Below is a small trained network, with its code and all its weights. Each question gives an input and a class and asks what happens when units are switched off, that is, made to give their printed mean instead of their output.

import numpy as np


def w(rows, s, z=0):
    codes = np.array(rows[::2]) - 128.0
    scale = np.full(codes.shape[1], s)
    scale[-1] = z or s
    return codes * scale


def f(y):
    return np.maximum(y, 0)


def log_softmax(a):
    a = a - a.max(-1, keepdims=True)
    return a - np.log(np.exp(a).sum(-1, keepdims=True))


def net(x, mask):
    res = np.array(x, float).reshape(1, 4) / 4 @ E
    y = f(res @ A[0][:, :-1].T + A[0][:, -1])
    res = res + np.where(mask, y, B[0][:, -1]) @ B[0][:, :-1]
    return log_softmax(res[-1] @ U[:, :-1].T + U[:, -1])


A, B = {}, {}
E = w([
[177,146,161,113,124,59,139,106,123,153,250],'x0',
[108,161,168,20,172,139,118,187,135,123,125],'x1',
[119,98,139,135,169,128,35,107,40,180,124],'x2',
[128,128,129,129,131,126,127,125,131,128,126],'x3',
],0.018)
A[0] = w([
[134,147,102,131,78,125,255,148,217,57,125,253],'neuron 0',
[117,193,158,43,134,137,199,212,211,65,137,136],'neuron 1',
[115,93,74,201,93,151,137,123,142,100,71,172],'neuron 2',
[157,126,66,187,48,125,193,93,178,74,142,188],'neuron 3',
[109,139,91,138,104,159,160,153,173,65,85,154],'neuron 4',
[54,134,128,68,170,191,106,194,144,105,48,139],'neuron 5',
[98,65,66,192,106,164,116,127,137,102,42,198],'neuron 6',
[97,124,99,133,110,157,160,160,167,92,88,130],'neuron 7',
[137,49,113,217,143,125,58,46,46,195,122,134],'neuron 8',
[50,136,124,89,169,180,112,194,136,103,56,148],'neuron 9',
[208,110,133,187,86,67,147,51,129,163,216,131],'neuron 10',
[82,95,106,139,145,156,79,137,100,126,79,134],'neuron 11',
[99,109,185,67,223,132,13,147,48,190,129,49],'neuron 12',
[166,112,128,155,99,102,136,96,123,137,167,122],'neuron 13',
[168,187,214,59,176,75,132,156,130,155,229,46],'neuron 14',
[94,66,67,214,100,169,129,105,130,101,72,204],'neuron 15',
],0.0086,0.0077)
B[0] = w([
[210,254,161,146,136,145,174,144,147,113,159,254],'neuron 0',
[124,152,137,74,53,103,62,168,171,85,98,242],'neuron 1',
[128,183,139,96,174,147,152,93,119,161,126,194],'neuron 2',
[161,164,137,170,154,129,205,107,101,149,164,213],'neuron 3',
[173,187,170,132,161,172,112,118,115,114,144,195],'neuron 4',
[113,103,115,217,112,167,111,182,87,81,90,229],'neuron 5',
[103,172,147,48,170,169,127,95,140,169,113,215],'neuron 6',
[150,174,168,130,156,181,102,142,110,114,148,182],'neuron 7',
[96,88,71,78,86,89,49,70,159,139,127,215],'neuron 8',
[110,105,125,198,119,176,99,166,89,84,92,221],'neuron 9',
[155,87,92,201,87,91,133,116,101,85,176,219],'neuron 10',
[76,105,115,116,121,116,123,125,119,134,68,180],'neuron 11',
[138,107,176,173,213,170,192,148,82,207,166,226],'neuron 12',
[136,105,104,171,117,109,135,142,103,106,143,168],'neuron 13',
[158,157,162,47,142,114,144,117,185,215,160,226],'neuron 14',
[110,165,132,48,164,141,143,83,155,185,116,210],'neuron 15',
],0.0097,0.022)
U = w([
[153,162,165,103,207,153,172,115,122,191,151,119],'0',
[164,136,107,247,96,105,195,118,120,93,160,242],'1',
[83,115,84,39,130,127,92,89,134,162,84,30],'2',
[128,42,80,173,73,79,62,106,111,130,160,189],'3',
[135,148,134,168,84,152,89,164,128,15,95,131],'4',
[142,146,143,28,57,88,116,148,185,124,132,140],'5',
[97,52,134,228,157,151,132,170,85,128,96,1],'6',
],0.011,0.00062)

Each question gives the input, the list of numbers given to net, and the class t.
The units are the neurons (one row each of A and B). Each row of codes is followed by its name. A weight is (code - 128) times the scale printed after its matrix; where a second scale follows, it is the last column's (A, B and U).
mask holds one flag per neuron, in row order. A switched-off neuron (its flag False) gives its mean, the last column of its row in B, instead of its output. The means were averaged over made-up inputs and are rounded, as every weight is.
A unit's drop is (log p(t) with every unit on - log p(t) with that unit switched off) / (log p(t) with every unit on - log p(t) with every unit switched off).
The circuit of an input: a set's keep is (log p(t) with only the set's units on - log p(t) with every unit switched off) / (log p(t) with every unit on - log p(t) with every unit switched off). Starting from the 12 units with the biggest drops (on a tie, the unit counted first), units are removed one at a time, each time the one whose removal leaves the highest keep (on an exact tie, the one counted first), for as long as the keep stays at least 0.8.
units of the circuit, in order: the units of the circuit, biggest drop first
top k neurons: the k neurons with the biggest drops, biggest first
drop when u is switched off: that unit's drop, to one decimal
input [3,2,-7,-5], class 5: units of the circuit, in order : (neuron 1)
input [-3,1,5,6], class 6: top 3 neurons : (neuron 12; neuron 14; neuron 1)
input [-1,-7,1,-3], class 2: top 2 neurons : (neuron 8; neuron 12)
input [-6,1,-8,-7], class 4: top 2 neurons : (neuron 1; neuron 5)
input [8,-6,2,6], class 3: top 2 neurons : (neuron 8; neuron 0)
input [-7,1,-5,0], class 4: top 2 neurons : (neuron 5; neuron 9)
input [1,-7,2,6], class 3: top 2 neurons : (neuron 10; neuron 8)
input [2,-5,1,-3], class 3: units of the circuit, in order : (neuron 0; neuron 8)
input [1,-6,7,1], class 3: top 2 neurons : (neuron 10; neuron 14)
input [1,-3,-6,5], class 1: top 3 neurons : (neuron 14; neuron 12; neuron 6)
input [0,-3,8,-3], class 2: top 2 neurons : (neuron 8; neuron 5)
input [0,-8,2,7], class 2: top 2 neurons : (neuron 15; neuron 8)
input [7,-6,2,-6], class 3: top 2 neurons : (neuron 8; neuron 0)
input [8,-1,-3,6], class 1: units of the circuit, in order : (neuron 10)
input [-1,-1,7,-3], class 2: drop when neuron 8 is switched off : 0.6
input [-8,-7,0,6], class 0: drop when neuron 3 is switched off : 0.6
input [1,0,2,8], class 3: drop when neuron 0 is switched off : 0.3
